Here is a tiny trained network, its code and every weight. The questions are about switching its units off for an input and a class, where a switched-off unit gives its printed mean instead of its output.

import numpy as np


def w(rows, s, z=0):
    codes = np.array(rows[::2]) - 128.0
    scale = np.full(codes.shape[1], s)
    scale[-1] = z or s
    return codes * scale


def f(y):
    return np.maximum(y, 0)


def log_softmax(a):
    a = a - a.max(-1, keepdims=True)
    return a - np.log(np.exp(a).sum(-1, keepdims=True))


def net(x, mask):
    res = np.array(x, float).reshape(1, 6) / 4 @ E
    y = f(res @ A[0][:, :-1].T + A[0][:, -1])
    res = res + np.where(mask, y, B[0][:, -1]) @ B[0][:, :-1]
    return log_softmax(res[-1] @ U[:, :-1].T + U[:, -1])


A, B = {}, {}
E = w([
[56,134,136,209,92,213,71],'x0',
[78,83,174,8,160,165,81],'x1',
[137,74,177,206,166,40,81],'x2',
[80,160,23,138,216,88,82],'x3',
[133,122,124,129,126,127,123],'x4',
[192,225,188,97,121,140,53],'x5',
],0.011)
A[0] = w([
[60,105,124,186,122,196,125,93],'n0',
[45,178,37,116,193,88,76,91],'n1',
[148,139,114,84,177,103,166,94],'n2',
[161,57,168,185,147,88,81,147],'n3',
[148,118,89,111,118,221,163,97],'n4',
[140,60,213,115,60,173,171,51],'n5',
[65,14,85,157,137,150,204,44],'n6',
[112,147,149,174,139,168,93,87],'n7',
[201,105,100,78,158,96,133,65],'n8',
[77,162,125,157,112,152,93,66],'n9',
[96,93,90,150,98,181,51,68],'n10',
[120,173,78,73,91,158,161,92],'n11',
[176,202,163,123,149,146,55,2],'n12',
[58,76,164,11,158,170,78,74],'n13',
[143,179,72,144,82,133,177,85],'n14',
[138,187,166,145,119,163,51,59],'n15',
],0.012,0.0096)
B[0] = w([
[147,94,153,113,186,109,192,199],'n0',
[170,75,159,142,7,187,109,250],'n1',
[127,83,176,134,135,131,179,182],'n2',
[18,132,123,112,139,113,89,218],'n3',
[66,87,124,135,149,81,80,181],'n4',
[160,66,90,154,67,179,112,213],'n5',
[255,218,118,65,188,160,47,227],'n6',
[133,89,106,125,145,95,184,169],'n7',
[116,93,177,96,130,128,215,185],'n8',
[116,103,183,120,132,129,185,167],'n9',
[132,104,187,104,137,119,200,181],'n10',
[62,87,198,115,182,95,49,188],'n11',
[209,131,78,99,166,125,71,179],'n12',
[127,218,100,234,116,80,145,244],'n13',
[110,135,134,211,152,85,97,187],'n14',
[176,144,130,74,176,122,147,186],'n15',
],0.0098,0.014)
U = w([
[208,140,108,79,161,125,100,104],'0',
[166,72,123,133,7,152,112,96],'1',
[143,87,151,104,157,110,230,94],'2',
[50,96,139,107,146,103,57,106],'3',
[137,129,103,129,112,123,138,253],'4',
[147,182,84,211,100,92,165,133],'5',
[98,148,55,84,80,127,151,132],'6',
],0.012,0.018)

Each question gives the input, the list of numbers given to net, and the class t.
The units are the neurons (one row each of A and B). Each row of codes is followed by its name. A weight is (code - 128) times the scale printed after its matrix; where a second scale follows, it is the last column's (A, B and U).
mask holds one flag per neuron, in row order. A switched-off neuron (its flag False) gives its mean, the last column of its row in B, instead of its output. The means were averaged over made-up inputs and are rounded, as every weight is.
A unit's drop is (log p(t) with every unit on - log p(t) with that unit switched off) / (log p(t) with every unit on - log p(t) with every unit switched off).
The circuit of an input: a set's keep is (log p(t) with only the set's units on - log p(t) with every unit switched off) / (log p(t) with every unit on - log p(t) with every unit switched off). Starting from the 12 units with the biggest drops (on a tie, the unit counted first), units are removed one at a time, each time the one whose removal leaves the highest keep (on an exact tie, the one counted first), for as long as the keep stays at least 0.8.
units of the circuit, in order: the units of the circuit, biggest drop first
k most important neurons: the k neurons with the biggest drops, biggest first
drop when u is switched off: that unit's drop, to one decimal
input [5,-8,3,8,-7,-7], class 1: units of the circuit, in order => (n1)
input [3,4,2,-1,3,-1], class 5: 2 most important neurons => (n13, n11)
input [-2,1,7,-6,-4,6], class 3: 2 most important neurons => (n3, n6)
input [-7,-6,8,-7,2,0], class 3: 2 most important neurons => (n3, n1)
input [2,-4,-8,-7,3,3], class 3: units of the circuit, in order => (n11, n4)
input [-8,4,-6,6,-4,0], class 2: 3 most important neurons => (n8, n2, n5)
input [0,-4,4,5,2,3], class 1: units of the circuit, in order => (n1, n13)
input [-8,7,7,5,2,-2], class 2: 3 most important neurons => (n8, n2, n11)
input [-3,-1,-1,5,-5,3], class 1: 2 most important neurons => (n1, n6)
input [0,2,-7,7,4,0], class 1: 2 most important neurons => (n1, n3)
input [-3,7,-1,7,-5,-7], class 0: 2 most important neurons => (n6, n5)
input [-7,6,2,2,8,6], class 4: 4 most important neurons => (n6, n13, n0, n10)
input [7,1,0,-6,-4,-4], class 2: 3 most important neurons => (n0, n1, n10)
input [-2,-4,8,-4,0,6], class 3: units of the circuit, in order => (n3)
input [-8,-5,-8,7,-6,0], class 2: 3 most important neurons => (n8, n2, n3)
input [-7,4,-6,-7,-3,2], class 1: 2 most important neurons => (n5, n0)
input [-2,5,2,-3,-4,-2], class 5: 2 most important neurons => (n13, n1)
input [7,-1,-8,4,2,-6], class 3: 2 most important neurons => (n4, n11)
input [8,-3,5,2,0,-6], class 2: drop when n10 is switched off => 0.2
input [-6,6,-8,-6,0,2], class 3: units of the circuit, in order => (n11)
input [4,3,1,8,-4,-5], class 1: drop when n1 is switched off => 1.5
input [3,-7,-3,-4,8,8], class 0: drop when n12 is switched off => 0.3
input [4,3,-5,8,2,2], class 1: drop when n10 is switched off => 0.0
